Below are the code and all the weights of a small trained network. Each question names an input and a class and asks about switching units off, where a switched-off unit gives its printed mean instead of its output.

import numpy as np


def w(rows, s, z=0):
    codes = np.array(rows[::2]) - 128.0
    scale = np.full(codes.shape[1], s)
    scale[-1] = z or s
    return codes * scale


def f(y):
    return y / 2 * (1 + np.tanh(0.7978845608 * (y + 0.044715 * y**3)))


def log_softmax(a):
    a = a - a.max(-1, keepdims=True)
    return a - np.log(np.exp(a).sum(-1, keepdims=True))


def net(x, mask):
    res = np.array(x, float).reshape(1, 5) / 4 @ E
    y = f(res @ A[0][:, :-1].T + A[0][:, -1])
    res = res + np.where(mask, y, B[0][:, -1]) @ B[0][:, :-1]
    return log_softmax(res[-1] @ U[:, :-1].T + U[:, -1])


A, B = {}, {}
E = w([
[132,134,117,130,133,136,154,131,110,103,115],'x0',
[49,129,40,123,190,107,10,91,73,94,57],'x1',
[131,128,126,122,123,118,142,126,127,121,113],'x2',
[150,46,88,149,161,39,185,125,74,219,207],'x3',
[194,99,154,174,125,156,69,226,54,194,23],'x4',
],0.012)
A[0] = w([
[143,86,100,151,146,64,151,117,78,169,172,180],'n0',
[194,110,168,155,138,154,88,212,73,191,43,172],'n1',
[109,159,163,121,120,168,113,103,200,73,112,237],'n2',
[118,170,185,121,115,191,96,130,186,78,75,242],'n3',
[154,94,106,133,142,95,142,138,63,164,143,97],'n4',
[65,132,75,121,152,98,115,70,139,99,132,133],'n5',
[43,124,3,133,161,81,28,76,76,116,68,164],'n6',
[107,134,123,125,146,129,152,98,148,107,158,254],'n7',
[108,99,81,126,152,93,158,92,127,140,196,130],'n8',
[130,107,105,128,145,122,56,164,56,152,59,67],'n9',
[87,154,121,133,131,174,65,125,154,86,75,153],'n10',
[73,126,103,115,147,101,106,108,116,101,133,108],'n11',
],0.015,0.0087)
B[0] = w([
[105,128,143,103,173,108,217,147,74,141,171,206],'n0',
[195,127,132,198,91,168,172,188,80,92,68,227],'n1',
[89,146,122,162,146,190,117,180,239,144,135,195],'n2',
[172,146,117,137,27,100,79,74,176,61,78,208],'n3',
[102,90,136,140,174,176,133,190,125,179,121,178],'n4',
[145,126,165,99,118,194,96,171,114,119,162,185],'n5',
[85,103,137,82,180,120,3,95,95,134,102,254],'n6',
[108,132,116,99,125,79,157,67,208,139,200,177],'n7',
[171,108,118,131,81,62,110,92,68,128,172,185],'n8',
[91,139,75,172,124,35,119,122,150,185,65,195],'n9',
[125,190,116,63,173,127,157,106,114,99,57,190],'n10',
[159,101,153,134,128,176,81,158,118,129,119,165],'n11',
],0.026,0.035)
U = w([
[110,187,114,153,128,132,161,90,247,129,149,194],'0',
[102,166,156,67,168,192,72,78,176,96,126,40],'1',
[133,125,137,119,151,64,193,83,126,151,197,255],'2',
[136,87,159,55,168,118,89,111,55,139,172,133],'3',
[201,163,149,186,82,168,155,106,145,72,102,88],'4',
[134,173,87,135,145,95,92,111,119,108,43,13],'5',
[168,111,139,145,146,153,188,185,77,148,139,146],'6',
[97,88,121,180,215,85,114,143,86,195,91,116],'7',
],0.011,0.0028)

Each question gives the input, the list of numbers given to net, and the class t.
The units are the neurons (one row each of A and B). Each row of codes is followed by its name. A weight is (code - 128) times the scale printed after its matrix; where a second scale follows, it is the last column's (A, B and U).
mask holds one flag per neuron, in row order. A switched-off neuron (its flag False) gives its mean, the last column of its row in B, instead of its output. The means were averaged over made-up inputs and are rounded, as every weight is.
A unit's drop is (log p(t) with every unit on - log p(t) with that unit switched off) / (log p(t) with every unit on - log p(t) with every unit switched off).
The circuit of an input: a set's keep is (log p(t) with only the set's units on - log p(t) with every unit switched off) / (log p(t) with every unit on - log p(t) with every unit switched off). Starting from all 12 units, units are removed one at a time, each time the one whose removal leaves the highest keep (on an exact tie, the one counted first), for as long as the keep stays at least 0.8.
circuit, biggest first: the units of the circuit, biggest drop first
top k neurons: the k neurons with the biggest drops, biggest first
drop when u is switched off: that unit's drop, to one decimal
input [5,4,2,-4,0], class 1: circuit, biggest first -> (n1)
input [-2,0,-5,2,5], class 6: circuit, biggest first -> (n6 n3)
input [5,0,-7,7,7], class 6: top 2 neurons -> (n1 n6)
input [-5,0,-7,-3,1], class 4: top 2 neurons -> (n6 n9)
input [-7,0,-1,8,-8], class 2: top 2 neurons -> (n6 n7)
input [8,-6,-1,-4,-1], class 0: circuit, biggest first -> (n1 n6)
input [-2,-2,-2,1,6], class 6: top 3 neurons -> (n3 n1 n6)
input [-5,-5,7,-8,1], class 4: top 2 neurons -> (n3 n6)
input [8,0,4,-7,1], class 4: top 3 neurons -> (n6 n3 n9)
input [-8,0,1,-1,5], class 4: top 2 neurons -> (n6 n1)
input [3,-4,6,0,1], class 4: top 2 neurons -> (n6 n0)
input [-1,-3,-4,8,-1], class 2: top 2 neurons -> (n6 n1)
input [-3,-1,3,6,7], class 6: top 2 neurons -> (n1 n6)
input [5,6,-4,2,6], class 7: circuit, biggest first -> (n3)
input [2,-2,3,-3,0], class 0: drop when n1 is switched off -> 0.6
input [-6,2,3,2,3], class 7: drop when n3 is switched off -> 0.1
input [6,-2,1,6,-4], class 2: drop when n6 is switched off -> 0.3
